Below is a small trained network, with its code and all its weights. Each question gives an input and a class and asks what happens when units are switched off, that is, made to give their printed mean instead of their output.

import numpy as np


def w(rows, s, z=0):
    codes = np.array(rows[::2]) - 128.0
    scale = np.full(codes.shape[1], s)
    scale[-1] = z or s
    return codes * scale


def f(y):
    return np.maximum(y, 0)


def log_softmax(a):
    a = a - a.max(-1, keepdims=True)
    return a - np.log(np.exp(a).sum(-1, keepdims=True))


def net(x, mask):
    res = np.array(x, float).reshape(1, 4) / 4 @ E
    y = f(res @ A[0][:, :-1].T + A[0][:, -1])
    res = res + np.where(mask, y, B[0][:, -1]) @ B[0][:, :-1]
    return log_softmax(res[-1] @ U[:, :-1].T + U[:, -1])


A, B = {}, {}
E = w([
[62,57,25,98,101,163,159,236,40,135,71],'x0',
[118,126,148,97,162,163,110,130,148,127,120],'x1',
[1,143,240,135,100,61,172,227,216,149,181],'x2',
[188,216,114,217,233,79,150,215,92,121,77],'x3',
],0.0092)
A[0] = w([
[221,188,86,170,226,129,124,164,91,120,78,127],'N1',
[155,156,168,144,137,109,126,75,151,128,146,242],'N2',
[51,95,180,122,64,116,126,133,162,131,170,164],'N3',
[142,70,98,95,94,160,129,20,108,132,125,194],'N4',
[73,65,50,99,110,159,131,237,74,133,86,138],'N5',
[139,197,167,181,194,89,140,252,143,136,124,88],'N6',
[66,76,78,94,88,135,135,181,110,132,121,130],'N7',
[187,123,80,121,142,165,120,80,102,125,115,254],'N8',
],0.016,0.0072)
B[0] = w([
[202,106,199,131,233,126,240,156,103,206,158,235],'N1',
[194,210,176,126,113,99,112,74,183,155,117,209],'N2',
[142,141,169,34,83,130,221,172,187,161,159,227],'N3',
[142,137,48,88,100,127,29,100,154,70,103,228],'N4',
[62,11,21,112,175,147,151,236,70,98,154,255],'N5',
[12,198,84,232,158,87,61,120,109,68,138,224],'N6',
[94,68,229,120,88,162,142,72,91,138,108,215],'N7',
[252,85,106,128,127,162,65,71,103,154,56,220],'N8',
],0.018,0.024)
U = w([
[206,181,101,113,66,139,41,71,196,130,88,253],'0',
[197,183,178,174,195,108,156,66,114,197,107,131],'1',
[142,214,147,60,81,82,201,121,218,175,164,112],'2',
[79,254,161,207,144,77,109,84,152,81,168,41],'3',
[132,70,55,82,116,184,86,74,72,61,84,180],'4',
[180,100,74,140,211,154,207,169,80,168,175,129],'5',
[61,79,183,111,53,164,199,169,134,145,144,84],'6',
[16,135,80,184,160,78,142,156,94,66,130,40],'7',
],0.0074,0.0024)

Each question gives the input, the list of numbers given to net, and the class t.
The units are the neurons (one row each of A and B). Each row of codes is followed by its name. A weight is (code - 128) times the scale printed after its matrix; where a second scale follows, it is the last column's (A, B and U).
mask holds one flag per neuron, in row order. A switched-off neuron (its flag False) gives its mean, the last column of its row in B, instead of its output. The means were averaged over made-up inputs and are rounded, as every weight is.
A unit's drop is (log p(t) with every unit on - log p(t) with that unit switched off) / (log p(t) with every unit on - log p(t) with every unit switched off).
The circuit of an input: a set's keep is (log p(t) with only the set's units on - log p(t) with every unit switched off) / (log p(t) with every unit on - log p(t) with every unit switched off). Starting from all 8 units, units are removed one at a time, each time the one whose removal leaves the highest keep (on an exact tie, the one counted first), for as long as the keep stays at least 0.8.
units of the circuit, in order: the units of the circuit, biggest drop first
k most important neurons: the k neurons with the biggest drops, biggest first
drop of u: that unit's drop, to one decimal
input [0,-8,8,2], class 3: units of the circuit, in order	[N6 N5]
input [0,0,-5,-4], class 0: units of the circuit, in order	[N5]
input [-1,-5,7,8], class 3: 2 most important neurons	[N5 N6]
input [0,5,-7,4], class 1: 2 most important neurons	[N5 N1]
input [-1,1,1,-1], class 2: 3 most important neurons	[N5 N8 N6]
input [-2,5,5,8], class 3: 2 most important neurons	[N6 N5]
input [0,1,4,1], class 3: 2 most important neurons	[N5 N6]
input [0,7,1,-5], class 2: 2 most important neurons	[N5 N8]
input [-7,5,0,4], class 1: 2 most important neurons	[N1 N4]
input [-5,-2,0,1], class 1: 3 most important neurons	[N4 N3 N6]
input [2,3,8,1], class 7: 2 most important neurons	[N6 N1]
input [6,3,6,0], class 6: 2 most important neurons	[N7 N3]
input [-6,8,8,-2], class 2: drop of N3	1.6
input [0,-6,4,-8], class 2: units of the circuit, in order	[N3]
input [-5,-6,8,4], class 3: drop of N6	1.2
input [-4,-1,7,-4], class 2: drop of N6	0.0
